Below are the code and all the weights of a small trained network. Each question names an input and a target symbol and asks about switching units off, where a switched-off unit gives its printed mean instead of its output.

import numpy as np


def w(rows, s, z=0):
    codes = np.array(rows[::2]) - 128.0
    scale = np.full(codes.shape[1], s)
    scale[-1] = z or s
    return codes * scale


def f(y):
    return np.maximum(y, 0)


def softmax(a):
    e = np.exp(a - a.max(-1, keepdims=True))
    return e / e.sum(-1, keepdims=True)


def log_softmax(a):
    a = a - a.max(-1, keepdims=True)
    return a - np.log(np.exp(a).sum(-1, keepdims=True))


def net(x, mask):
    ids = ['βγεζλξπστψ'.index(c) for c in x.split()]
    T = len(ids)
    res = E[ids] + P[:T]
    u = 0
    for l in range(3):
        r = res
        for j in range(2):
            rows = slice(2 * j, 2 * j + 2)
            q, k, v = (r @ M[l][rows].T for M in (Q, K, V))
            z = softmax(np.where(np.tri(T) > 0, q @ k.T / 2**0.5, -1e9)) @ v
            o = O[l][rows]
            res = res + np.where(mask[u + j], z, o[:, -1]) @ o[:, :-1]
        u += 2
        y = f(res @ A[l][:, :-1].T + A[l][:, -1])
        res = res + np.where(mask[u : u + 4], y, B[l][:, -1]) @ B[l][:, :-1]
        u += 4
    return log_softmax(res[-1] @ U[:, :-1].T + U[:, -1])


Q, K, V, O, A, B = {}, {}, {}, {}, {}, {}
E = w([
[175,133,134],'β',
[109,35,61],'γ',
[129,70,100],'ε',
[127,108,168],'ζ',
[78,1,133],'λ',
[244,195,57],'ξ',
[148,60,79],'π',
[121,32,130],'σ',
[197,132,129],'τ',
[126,80,117],'ψ',
],0.0078)
P = w([
[120,244,157],'0',
[227,19,211],'1',
[183,122,140],'2',
[83,173,105],'3',
[235,13,180],'4',
[173,122,131],'5',
[61,149,67],'6',
[231,25,130],'7',
[162,132,120],'8',
[52,143,2],'9',
[213,64,101],'10',
[181,187,144],'11',
],0.0095)
Q[0] = w([
[254,11,21],'0.h0',
[179,54,183],'0.h0',
[71,66,133],'0.h1',
[212,159,52],'0.h1',
],0.0072)
K[0] = w([
[62,98,9],'0.h0',
[103,205,3],'0.h0',
[195,113,65],'0.h1',
[19,230,118],'0.h1',
],0.0081)
V[0] = w([
[113,89,254],'0.h0',
[113,217,40],'0.h0',
[182,36,116],'0.h1',
[76,183,167],'0.h1',
],0.008)
O[0] = w([
[73,149,254,2],'0.h0',
[194,115,124,188],'0.h0',
[182,211,58,188],'0.h1',
[110,100,202,51],'0.h1',
],0.0094,0.0027)
A[0] = w([
[168,254,50,82],'0.n0',
[86,53,138,190],'0.n1',
[200,129,127,251],'0.n2',
[17,68,127,219],'0.n3',
],0.0082,0.0029)
B[0] = w([
[82,166,163,224],'0.n0',
[67,166,241,140],'0.n1',
[254,136,135,254],'0.n2',
[106,48,207,146],'0.n3',
],0.0074,0.0076)
Q[1] = w([
[16,253,231],'1.h0',
[206,63,162],'1.h0',
[147,119,168],'1.h1',
[2,231,179],'1.h1',
],0.0053)
K[1] = w([
[186,122,254],'1.h0',
[90,162,76],'1.h0',
[66,161,199],'1.h1',
[162,185,208],'1.h1',
],0.0066)
V[1] = w([
[139,254,220],'1.h0',
[89,8,131],'1.h0',
[196,210,176],'1.h1',
[117,31,46],'1.h1',
],0.0075)
O[1] = w([
[102,95,51,124],'1.h0',
[104,47,255,48],'1.h0',
[93,166,70,253],'1.h1',
[234,121,218,169],'1.h1',
],0.0085,0.0042)
A[1] = w([
[12,98,182,250],'1.n0',
[90,208,69,207],'1.n1',
[140,180,120,139],'1.n2',
[150,179,67,199],'1.n3',
],0.011,0.0019)
B[1] = w([
[204,14,196,146],'1.n0',
[75,2,198,204],'1.n1',
[69,78,49,176],'1.n2',
[125,5,83,248],'1.n3',
],0.0073,0.013)
Q[2] = w([
[49,126,172],'2.h0',
[3,175,143],'2.h0',
[134,120,222],'2.h1',
[128,123,187],'2.h1',
],0.0077)
K[2] = w([
[126,254,107],'2.h0',
[125,195,78],'2.h0',
[183,115,219],'2.h1',
[242,203,162],'2.h1',
],0.0079)
V[2] = w([
[185,168,27],'2.h0',
[254,206,180],'2.h0',
[104,162,134],'2.h1',
[76,118,89],'2.h1',
],0.0055)
O[2] = w([
[253,106,70,102],'2.h0',
[192,30,141,5],'2.h0',
[121,95,108,89],'2.h1',
[104,87,44,169],'2.h1',
],0.0061,0.017)
A[2] = w([
[31,241,90,185],'2.n0',
[245,192,254,254],'2.n1',
[92,19,108,197],'2.n2',
[140,140,66,240],'2.n3',
],0.0078,0.0028)
B[2] = w([
[1,133,51,168],'2.n0',
[72,221,228,162],'2.n1',
[136,110,194,246],'2.n2',
[172,155,162,212],'2.n3',
],0.0099,0.013)
U = w([
[82,170,22,2],'β',
[57,201,191,173],'γ',
[123,161,171,149],'ε',
[165,120,180,134],'ζ',
[163,159,253,73],'λ',
[38,40,126,80],'ξ',
[224,59,90,143],'π',
[150,113,192,234],'σ',
[101,71,137,127],'τ',
[124,109,159,197],'ψ',
],0.0067,0.0035)

Each question gives the input, a string of symbols that net reads in full, and the target symbol t.
The units are the heads (2 rows each of Q, K, V and O) and the neurons (one row each of A and B). Each row of codes is followed by its name. A weight is (code - 128) times the scale printed after its matrix; where a second scale follows, it is the last column's (O, A, B and U).
mask holds one flag per unit, layer by layer, with each layer's heads first. A switched-off unit (its flag False) gives its mean, the last column of its rows in O or B, instead of its output. The means were averaged over made-up inputs and are rounded, as every weight is.
A unit's drop is (log p(t) with every unit on - log p(t) with that unit switched off) / (log p(t) with every unit on - log p(t) with every unit switched off).
The circuit of an input: a set's keep is (log p(t) with only the set's units on - log p(t) with every unit switched off) / (log p(t) with every unit on - log p(t) with every unit switched off). Starting from the 12 units with the biggest drops (on a tie, the unit counted first), units are removed one at a time, each time the one whose removal leaves the highest keep (on an exact tie, the one counted first), for as long as the keep stays at least 0.8.
circuit, biggest first: the units of the circuit, biggest drop first
unit that matters most: the unit with the biggest drop
top k neurons: the k neurons with the biggest drops, biggest first
k most important neurons of layer l: the k neurons of layer l with the biggest drops, biggest first
which heads matter: for each layer, one digit per head in row order, 1 if its drop is at least 0.15 and else 0, layers parted by /
input σ π λ ζ π π γ σ, target λ: circuit, biggest first	(1.h0 1.h1 2.n1 1.n3)
input ξ ε ξ γ γ σ τ ξ ξ γ ξ, target λ: which heads matter	11 / 11 / 00
input ξ ξ ξ γ γ ψ σ γ ζ λ γ, target γ: which heads matter	00 / 11 / 10
input ξ ξ β λ ε ε, target β: most important neuron of layer 2	(2.n0)
input ψ ζ ξ τ γ τ π ε γ ξ, target ξ: which heads matter	10 / 00 / 00
input τ λ ξ τ ε γ γ ε ξ γ ζ, target λ: circuit, biggest first	(1.h0 1.h1 0.n2 2.n1)
input ξ γ τ λ λ ξ ξ ψ ξ ξ β, target π: circuit, biggest first	(0.h0 0.n2)
input ξ τ γ ξ ψ β ξ ξ γ, target β: 3 most important neurons of layer 1	(1.n1 1.n3 1.n2)
input γ γ λ β γ ψ, target π: circuit, biggest first	(2.h0 1.n1)
input β ε γ σ ε π γ ψ, target λ: circuit, biggest first	(1.h0 1.h1 2.n1 1.n3)
input λ ξ γ π ξ ξ ξ τ ξ γ ξ, target λ: which heads matter	10 / 11 / 00
input ξ ε ξ γ ξ σ, target β: top 3 neurons	(1.n1 1.n3 2.n0)
input τ ξ τ γ γ, target λ: which heads matter	01 / 11 / 00
input ξ ξ σ λ γ γ ξ ζ, target π: which heads matter	11 / 00 / 00
input γ γ γ ψ σ β λ ξ λ ξ γ τ, target π: circuit, biggest first	(0.h1 2.h0)
input ξ ξ τ, target β: unit that matters most	1.n1
input λ ξ λ ξ ξ τ ξ λ, target π: which heads matter	10 / 00 / 00
input ξ ξ λ ζ, target ξ: top 2 neurons	(1.n1 0.n2)
input ε ξ π ξ ξ ξ β ξ ξ γ γ, target λ: top 2 neurons	(2.n1 0.n2)
input λ ξ π λ λ, target γ: unit that matters most	0.h1
